Here is a tiny trained network, its code and every weight. The questions are about switching its units off for an input and a target symbol, where a switched-off unit gives its printed mean instead of its output.

import numpy as np


def w(rows, s, z=0):
    codes = np.array(rows[::2]) - 128.0
    scale = np.full(codes.shape[1], s)
    scale[-1] = z or s
    return codes * scale


def norm(h):
    return h / np.sqrt((h * h).mean(-1, keepdims=True) + 1e-5)


def f(y):
    return y / 2 * (1 + np.tanh(0.7978845608 * (y + 0.044715 * y**3)))


def softmax(a):
    e = np.exp(a - a.max(-1, keepdims=True))
    return e / e.sum(-1, keepdims=True)


def log_softmax(a):
    a = a - a.max(-1, keepdims=True)
    return a - np.log(np.exp(a).sum(-1, keepdims=True))


def net(x, mask):
    ids = ['ΓΔΘαεηλξω'.index(c) for c in x.split()]
    T = len(ids)
    res = E[ids] + P[:T]
    q, k, v = (norm(res) @ M[0].T for M in (Q, K, V))
    z = softmax(np.where(np.tri(T) > 0, q @ k.T / 4**0.5, -1e9)) @ v
    res = res + np.where(mask[0], z, O[0][:, -1]) @ O[0][:, :-1]
    y = f(norm(res) @ A[0][:, :-1].T + A[0][:, -1])
    res = res + np.where(mask[1:17], y, B[0][:, -1]) @ B[0][:, :-1]
    return log_softmax(norm(res)[-1] @ U[:, :-1].T + U[:, -1])


Q, K, V, O, A, B = {}, {}, {}, {}, {}, {}
E = w([
[97,174,106,96],'Γ',
[46,248,67,158],'Δ',
[149,125,215,75],'Θ',
[130,209,119,48],'α',
[87,97,86,91],'ε',
[86,177,49,66],'η',
[189,197,159,118],'λ',
[72,179,207,237],'ξ',
[123,7,89,139],'ω',
],0.017)
P = w([
[146,195,158,117],'0',
[167,136,159,17],'1',
[212,127,79,186],'2',
[72,103,90,146],'3',
[157,114,182,34],'4',
[221,132,94,190],'5',
[75,90,72,142],'6',
[152,107,183,39],'7',
[246,157,98,185],'8',
],0.011)
Q[0] = w([
[75,139,229,124],'H1',
[68,77,159,237],'H1',
[229,106,2,166],'H1',
[174,169,88,58],'H1',
],0.0073)
K[0] = w([
[181,97,113,69],'H1',
[119,137,155,2],'H1',
[80,158,176,135],'H1',
[110,119,116,230],'H1',
],0.0097)
V[0] = w([
[131,154,46,97],'H1',
[57,166,131,82],'H1',
[255,138,85,103],'H1',
[102,148,206,99],'H1',
],0.0081)
O[0] = w([
[46,79,12,112,201],'H1',
[1,8,66,141,251],'H1',
[192,102,62,54,122],'H1',
[112,34,162,131,186],'H1',
],0.0055,0.0026)
A[0] = w([
[173,124,166,228,3],'N1',
[114,10,164,100,147],'N2',
[217,153,128,122,157],'N3',
[99,127,244,115,146],'N4',
[195,85,99,99,20],'N5',
[157,146,119,254,104],'N6',
[87,161,159,121,79],'N7',
[159,183,133,123,126],'N8',
[154,192,74,136,149],'N9',
[130,59,160,139,55],'N10',
[180,142,94,144,152],'N11',
[208,72,124,133,109],'N12',
[72,135,151,77,71],'N13',
[146,93,90,92,38],'N14',
[189,32,133,82,250],'N15',
[119,102,133,198,62],'N16',
],0.018,0.0045)
B[0] = w([
[67,230,212,145,202],'N1',
[185,199,117,109,212],'N2',
[75,140,159,149,233],'N3',
[206,5,112,94,216],'N4',
[151,132,179,76,155],'N5',
[96,233,56,155,253],'N6',
[158,98,167,141,167],'N7',
[146,177,125,98,207],'N8',
[133,69,142,69,254],'N9',
[126,117,203,114,146],'N10',
[153,123,105,117,181],'N11',
[122,132,75,74,169],'N12',
[139,95,92,162,215],'N13',
[173,126,151,71,161],'N14',
[59,74,142,156,242],'N15',
[72,193,136,168,173],'N16',
],0.025,0.0058)
U = w([
[171,191,24,145,95],'Γ',
[39,122,117,150,61],'Δ',
[106,175,155,222,253],'Θ',
[58,88,104,200,136],'α',
[153,159,83,100,109],'ε',
[93,120,94,133,65],'η',
[8,94,211,136,111],'λ',
[223,118,153,188,196],'ξ',
[155,177,186,89,157],'ω',
],0.011,0.0064)

Each question gives the input, a string of symbols that net reads in full, and the target symbol t.
The units are the heads (4 rows each of Q, K, V and O) and the neurons (one row each of A and B). Each row of codes is followed by its name. A weight is (code - 128) times the scale printed after its matrix; where a second scale follows, it is the last column's (O, A, B and U).
mask holds one flag per unit, heads first, then neurons. A switched-off unit (its flag False) gives its mean, the last column of its rows in O or B, instead of its output. The means were averaged over made-up inputs and are rounded, as every weight is.
A unit's drop is (log p(t) with every unit on - log p(t) with that unit switched off) / (log p(t) with every unit on - log p(t) with every unit switched off).
The circuit of an input: a set's keep is (log p(t) with only the set's units on - log p(t) with every unit switched off) / (log p(t) with every unit on - log p(t) with every unit switched off). Starting from the 12 units with the biggest drops (on a tie, the unit counted first), units are removed one at a time, each time the one whose removal leaves the highest keep (on an exact tie, the one counted first), for as long as the keep stays at least 0.8.
units of the circuit, in order: the units of the circuit, biggest drop first
top k neurons: the k neurons with the biggest drops, biggest first
drop when u is switched off: that unit's drop, to one decimal
input Δ Γ Γ λ ξ λ η α, target λ: units of the circuit, in order => [N2; N6]
input Γ α Θ ξ ε ε Γ ξ, target ξ: units of the circuit, in order => [N4]
input Γ λ α Δ ξ λ Γ ε ε, target Θ: units of the circuit, in order => [H1; N9]
input λ Δ λ Γ ξ λ Γ α, target λ: top 4 neurons => [N2; N3; N15; N6]
input ε η η Δ ξ ω, target Θ: units of the circuit, in order => [N2; N15; N9]
input η λ ξ Γ Δ Γ Γ, target α: units of the circuit, in order => [N2; N8; N1]
input α Γ λ λ λ, target λ: top 2 neurons => [N3; N15]
input Γ α Δ ω ξ Γ λ λ, target λ: top 4 neurons => [N3; N2; N15; N14]
input ξ ξ ω, target Θ: units of the circuit, in order => [H1; N2; N15]
input Δ Γ λ ε ε ε ε, target Γ: top 4 neurons => [N2; N9; N3; N4]
input Γ Γ ξ λ Θ, target ξ: top 2 neurons => [N4; N2]
input Γ ω ξ α ω, target ω: drop when N2 is switched off => 1.2
input Γ Γ α ξ λ, target ξ: drop when N4 is switched off => 0.9
input ξ ξ Γ Θ, target ξ: drop when N2 is switched off => 0.2
input ξ α ε Γ, target α: drop when N1 is switched off => 0.1
